Here is a tiny trained network, its code and every weight. The questions are about switching its units off for an input and a target symbol, where a switched-off unit gives its printed mean instead of its output.

import numpy as np


def w(rows, s, z=0):
    codes = np.array(rows[::2]) - 128.0
    scale = np.full(codes.shape[1], s)
    scale[-1] = z or s
    return codes * scale


def f(y):
    return y / 2 * (1 + np.tanh(0.7978845608 * (y + 0.044715 * y**3)))


def softmax(a):
    e = np.exp(a - a.max(-1, keepdims=True))
    return e / e.sum(-1, keepdims=True)


def log_softmax(a):
    a = a - a.max(-1, keepdims=True)
    return a - np.log(np.exp(a).sum(-1, keepdims=True))


def net(x, mask):
    ids = ['βγεθλξπστφψ'.index(c) for c in x.split()]
    T = len(ids)
    res = E[ids] + P[:T]
    u = 0
    for l in range(2):
        r = res
        for j in range(2):
            rows = slice(2 * j, 2 * j + 2)
            q, k, v = (r @ M[l][rows].T for M in (Q, K, V))
            z = softmax(np.where(np.tri(T) > 0, q @ k.T / 2**0.5, -1e9)) @ v
            o = O[l][rows]
            res = res + np.where(mask[u + j], z, o[:, -1]) @ o[:, :-1]
        u += 2
        y = f(res @ A[l][:, :-1].T + A[l][:, -1])
        res = res + np.where(mask[u : u + 4], y, B[l][:, -1]) @ B[l][:, :-1]
        u += 4
    return log_softmax(res[-1] @ U[:, :-1].T + U[:, -1])


Q, K, V, O, A, B = {}, {}, {}, {}, {}, {}
E = w([
[174,196,159,169,104],'β',
[189,204,93,167,77],'γ',
[175,143,199,93,160],'ε',
[200,162,76,66,124],'θ',
[180,162,138,81,142],'λ',
[120,109,52,71,94],'ξ',
[242,193,135,106,133],'π',
[134,124,128,58,146],'σ',
[4,59,108,158,60],'τ',
[168,148,18,91,65],'φ',
[95,110,248,180,180],'ψ',
],0.0034)
P = w([
[96,164,100,131,184],'0',
[196,2,103,176,121],'1',
[106,150,141,104,125],'2',
[189,27,113,185,87],'3',
[110,153,165,86,84],'4',
[201,11,98,196,53],'5',
[115,143,153,93,87],'6',
],0.0059)
Q[0] = w([
[40,159,175,95,250],'L0H1',
[168,86,179,182,35],'L0H1',
[173,218,84,211,104],'L0H2',
[57,198,162,179,141],'L0H2',
],0.021)
K[0] = w([
[153,117,82,188,212],'L0H1',
[108,178,184,112,70],'L0H1',
[209,124,158,253,77],'L0H2',
[149,99,99,199,183],'L0H2',
],0.027)
V[0] = w([
[103,69,134,70,173],'L0H1',
[151,70,96,4,189],'L0H1',
[136,121,125,139,135],'L0H2',
[100,158,149,87,115],'L0H2',
],0.012)
O[0] = w([
[146,138,122,245,112,253],'L0H1',
[121,234,122,253,48,96],'L0H1',
[124,118,125,101,138,114],'L0H2',
[134,158,129,222,92,139],'L0H2',
],0.0059,0.00041)
A[0] = w([
[139,217,110,78,88,157],'L0N1',
[73,200,40,119,241,249],'L0N2',
[143,251,246,105,175,139],'L0N3',
[3,201,196,128,107,175],'L0N4',
],0.013,0.0019)
B[0] = w([
[130,184,111,32,83,160],'L0N1',
[90,225,17,119,239,172],'L0N2',
[200,150,157,132,245,176],'L0N3',
[59,57,178,84,166,254],'L0N4',
],0.011,0.0017)
Q[1] = w([
[170,129,80,116,70],'L1H1',
[162,175,98,254,137],'L1H1',
[227,76,113,161,95],'L1H2',
[127,62,142,149,128],'L1H2',
],0.023)
K[1] = w([
[164,112,84,122,115],'L1H1',
[177,127,175,172,1],'L1H1',
[121,162,165,73,111],'L1H2',
[95,131,169,121,128],'L1H2',
],0.039)
V[1] = w([
[132,97,145,3,124],'L1H1',
[245,67,101,184,63],'L1H1',
[228,208,78,77,66],'L1H2',
[231,137,192,163,203],'L1H2',
],0.016)
O[1] = w([
[29,155,215,104,182,75],'L1H1',
[110,76,68,254,142,11],'L1H1',
[82,211,222,216,65,72],'L1H2',
[16,125,59,88,23,112],'L1H2',
],0.0085,0.012)
A[1] = w([
[145,80,201,158,190,126],'L1N1',
[44,104,118,119,91,95],'L1N2',
[73,130,193,174,101,1],'L1N3',
[106,4,153,107,165,70],'L1N4',
],0.018,0.0044)
B[1] = w([
[194,120,136,106,228,202],'L1N1',
[122,166,42,95,201,168],'L1N2',
[6,134,229,157,126,153],'L1N3',
[103,201,166,180,37,255],'L1N4',
],0.021,0.016)
U = w([
[146,194,114,47,202,157],'β',
[135,101,196,102,3,156],'γ',
[136,143,52,137,177,73],'ε',
[95,82,166,175,75,100],'θ',
[102,85,92,167,137,201],'λ',
[173,67,91,154,178,162],'ξ',
[75,166,127,141,164,2],'π',
[154,16,97,177,54,238],'σ',
[170,147,140,187,116,80],'τ',
[115,113,161,148,178,61],'φ',
[114,151,93,163,83,76],'ψ',
],0.0054,0.0081)

Each question gives the input, a string of symbols that net reads in full, and the target symbol t.
The units are the heads (2 rows each of Q, K, V and O) and the neurons (one row each of A and B). Each row of codes is followed by its name. A weight is (code - 128) times the scale printed after its matrix; where a second scale follows, it is the last column's (O, A, B and U).
mask holds one flag per unit, layer by layer, with each layer's heads first. A switched-off unit (its flag False) gives its mean, the last column of its rows in O or B, instead of its output. The means were averaged over made-up inputs and are rounded, as every weight is.
A unit's drop is (log p(t) with every unit on - log p(t) with that unit switched off) / (log p(t) with every unit on - log p(t) with every unit switched off).
The circuit of an input: a set's keep is (log p(t) with only the set's units on - log p(t) with every unit switched off) / (log p(t) with every unit on - log p(t) with every unit switched off). Starting from all 12 units, units are removed one at a time, each time the one whose removal leaves the highest keep (on an exact tie, the one counted first), for as long as the keep stays at least 0.8.
circuit, biggest first: the units of the circuit, biggest drop first
k most important neurons: the k neurons with the biggest drops, biggest first
top k neurons in layer l: the k neurons of layer l with the biggest drops, biggest first
input τ ψ τ θ, target τ: 3 most important neurons -> L1N4, L0N4, L1N1
input ξ φ ψ ψ ε π ξ, target γ: most important neuron -> L0N2
input τ τ φ τ γ γ, target γ: 2 most important neurons -> L0N2, L0N3
input τ τ θ τ, target θ: 4 most important neurons -> L1N3, L0N1, L0N2, L0N4
input τ β ψ τ θ φ, target θ: circuit, biggest first -> L0N1, L1H2, L1N3, L1H1
input ψ ε ψ, target γ: circuit, biggest first -> L1N1, L0N2, L1H1
input ψ ξ ξ φ γ ψ ξ, target γ: 2 most important neurons -> L1N1, L1N2
input β π ψ γ τ τ, target τ: 3 most important neurons -> L1N4, L0N4, L1N1
input τ τ ξ ξ γ π, target γ: circuit, biggest first -> L0H1, L0N2, L1N1, L1H1
input θ θ β φ, target β: top 2 neurons in layer 1 -> L1N4, L1N2
input ψ φ ψ τ ψ τ, target ψ: 3 most important neurons -> L0N4, L1N4, L0N3
input φ τ ψ ξ π φ, target π: top 2 neurons in layer 0 -> L0N1, L0N3
input τ ψ β ψ, target β: top 3 neurons in layer 0 -> L0N2, L0N3, L0N4
input ξ φ θ τ φ, target γ: circuit, biggest first -> L1N1
input τ ψ τ ψ λ τ, target λ: 2 most important neurons -> L0N1, L0N3
input τ π γ ε, target γ: circuit, biggest first -> L0N2, L1N1, L1H1
input τ ψ τ γ τ τ, target τ: 3 most important neurons -> L1N4, L1N1, L0N4
input ξ τ ξ β ψ φ, target ψ: top 2 neurons in layer 0 -> L0N4, L0N3
input ε θ φ ξ, target φ: top 2 neurons in layer 1 -> L1N3, L1N1
input ξ ε ξ τ φ ε, target φ: 4 most important neurons -> L1N3, L0N1, L1N1, L1N4
input θ ψ τ τ τ, target γ: top neuron in layer 0 -> L0N2
input τ ψ ψ ψ, target ψ: top 2 neurons in layer 0 -> L0N3, L0N4
input ψ τ λ γ, target λ: top 3 neurons in layer 0 -> L0N3, L0N1, L0N2
input ξ τ ψ ξ, target ψ: top 2 neurons in layer 0 -> L0N4, L0N3
input ξ τ τ τ π τ, target π: 2 most important neurons -> L0N1, L1N3
input τ τ τ τ ξ θ, target ξ: top 2 neurons in layer 1 -> L1N1, L1N4
input φ ε τ σ, target τ: 3 most important neurons -> L1N4, L0N4, L1N1
input σ φ θ ξ τ γ, target τ: 4 most important neurons -> L1N4, L0N4, L1N1, L0N2
input σ γ τ π, target τ: 4 most important neurons -> L1N4, L0N4, L1N1, L0N2
input τ τ τ β, target τ: 2 most important neurons -> L1N4, L0N4
